Below are the code and all the weights of a small trained network. Each question names an input and a class and asks about switching units off, where a switched-off unit gives its printed mean instead of its output.

import numpy as np


def w(rows, s, z=0):
    codes = np.array(rows[::2]) - 128.0
    scale = np.full(codes.shape[1], s)
    scale[-1] = z or s
    return codes * scale


def f(y):
    return y / 2 * (1 + np.tanh(0.7978845608 * (y + 0.044715 * y**3)))


def log_softmax(a):
    a = a - a.max(-1, keepdims=True)
    return a - np.log(np.exp(a).sum(-1, keepdims=True))


def net(x, mask):
    res = np.array(x, float).reshape(1, 5) / 4 @ E
    y = f(res @ A[0][:, :-1].T + A[0][:, -1])
    res = res + np.where(mask, y, B[0][:, -1]) @ B[0][:, :-1]
    return log_softmax(res[-1] @ U[:, :-1].T + U[:, -1])


A, B = {}, {}
E = w([
[165,187,123,169,1,161,124,143],'x0',
[104,133,78,150,93,106,200,155],'x1',
[154,185,91,147,72,5,171,107],'x2',
[119,145,124,171,88,88,220,147],'x3',
[49,196,170,54,90,108,163,175],'x4',
],0.0092)
A[0] = w([
[59,140,129,102,97,110,115,156,150],'neuron 1',
[183,97,102,182,143,131,110,122,100],'neuron 2',
[122,187,191,51,131,104,90,146,126],'neuron 3',
[127,150,106,149,82,159,151,147,200],'neuron 4',
[141,159,100,107,111,49,99,115,170],'neuron 5',
[136,126,172,163,162,209,156,188,144],'neuron 6',
[74,79,132,120,178,75,145,127,138],'neuron 7',
[164,126,205,146,57,116,81,164,50],'neuron 8',
[151,140,121,132,63,140,53,140,99],'neuron 9',
[91,135,160,101,97,148,189,183,144],'neuron 10',
[91,132,79,176,67,164,93,197,72],'neuron 11',
[115,200,118,55,134,158,156,136,51],'neuron 12',
[126,168,107,139,119,72,98,115,4],'neuron 13',
[105,118,117,113,136,248,183,176,72],'neuron 14',
],0.011,0.0032)
B[0] = w([
[195,91,119,179,140,99,225,127,219],'neuron 1',
[102,194,48,101,175,205,249,71,211],'neuron 2',
[168,73,75,186,141,174,159,42,239],'neuron 3',
[66,52,152,120,74,143,49,67,228],'neuron 4',
[213,59,180,99,207,101,99,213,248],'neuron 5',
[201,151,147,104,98,83,101,179,232],'neuron 6',
[1,159,144,52,79,121,46,107,235],'neuron 7',
[58,196,94,91,84,88,91,89,194],'neuron 8',
[75,111,113,123,106,149,82,111,205],'neuron 9',
[163,80,158,94,123,172,176,96,254],'neuron 10',
[38,159,166,127,177,142,52,114,205],'neuron 11',
[160,158,134,136,181,246,132,95,195],'neuron 12',
[158,230,157,43,199,114,147,184,173],'neuron 13',
[206,167,143,143,162,146,42,149,235],'neuron 14',
],0.0068,0.0059)
U = w([
[110,83,101,136,127,125,116,123,253],'0',
[134,109,71,139,140,181,184,82,59],'1',
[7,142,117,115,129,102,78,126,84],'2',
[191,140,127,126,145,101,81,224,59],'3',
],0.013,0.0075)

Each question gives the input, the list of numbers given to net, and the class t.
The units are the neurons (one row each of A and B). Each row of codes is followed by its name. A weight is (code - 128) times the scale printed after its matrix; where a second scale follows, it is the last column's (A, B and U).
mask holds one flag per neuron, in row order. A switched-off neuron (its flag False) gives its mean, the last column of its row in B, instead of its output. The means were averaged over made-up inputs and are rounded, as every weight is.
A unit's drop is (log p(t) with every unit on - log p(t) with that unit switched off) / (log p(t) with every unit on - log p(t) with every unit switched off).
The circuit of an input: a set's keep is (log p(t) with only the set's units on - log p(t) with every unit switched off) / (log p(t) with every unit on - log p(t) with every unit switched off). Starting from the 12 units with the biggest drops (on a tie, the unit counted first), units are removed one at a time, each time the one whose removal leaves the highest keep (on an exact tie, the one counted first), for as long as the keep stays at least 0.8.
circuit, biggest first: the units of the circuit, biggest drop first
unit that matters most: the unit with the biggest drop
top k neurons: the k neurons with the biggest drops, biggest first
drop when u is switched off: that unit's drop, to one decimal
input [-8,1,6,-5,-7], class 2: unit that matters most	neuron 7
input [5,-3,-8,1,-7], class 3: top 2 neurons	(neuron 6; neuron 14)
input [3,1,-4,-3,-2], class 3: circuit, biggest first	(neuron 6; neuron 3)
input [4,5,8,-1,-2], class 3: top 2 neurons	(neuron 5; neuron 13)
input [5,-1,-6,6,-1], class 3: top 3 neurons	(neuron 6; neuron 14; neuron 7)
input [8,-5,-6,3,-2], class 2: circuit, biggest first	(neuron 8; neuron 11)
input [-6,-5,5,8,1], class 2: top 2 neurons	(neuron 7; neuron 6)
input [-6,0,8,-7,-6], class 3: top 4 neurons	(neuron 5; neuron 3; neuron 4; neuron 13)
input [-7,-5,-4,-4,8], class 1: top 3 neurons	(neuron 3; neuron 12; neuron 1)
input [2,-5,5,-3,7], class 1: top 2 neurons	(neuron 3; neuron 12)
input [-8,8,3,-7,8], class 0: top 2 neurons	(neuron 7; neuron 1)
input [1,1,7,-4,4], class 3: top 3 neurons	(neuron 5; neuron 13; neuron 2)
input [2,-6,-8,-3,6], class 3: top 3 neurons	(neuron 6; neuron 14; neuron 2)
input [0,-2,-4,-7,2], class 3: circuit, biggest first	(neuron 4; neuron 6)
input [-8,7,-4,8,8], class 1: unit that matters most	neuron 10
input [0,1,7,-3,-6], class 3: top 3 neurons	(neuron 5; neuron 3; neuron 13)
input [-1,-3,-6,7,2], class 3: top 2 neurons	(neuron 6; neuron 14)
input [4,2,4,7,-1], class 2: circuit, biggest first	(neuron 4; neuron 11)
input [7,0,-6,1,0], class 2: circuit, biggest first	(neuron 11; neuron 8)
input [-8,-3,-4,-2,-2], class 2: circuit, biggest first	(neuron 7)
input [8,1,8,-7,-7], class 2: top 2 neurons	(neuron 9; neuron 8)
input [7,3,-6,-5,3], class 2: drop when neuron 8 is switched off	0.4
input [4,-3,-2,-4,-5], class 1: drop when neuron 2 is switched off	1.6
input [-7,-3,-1,-3,0], class 2: drop when neuron 2 is switched off	0.0
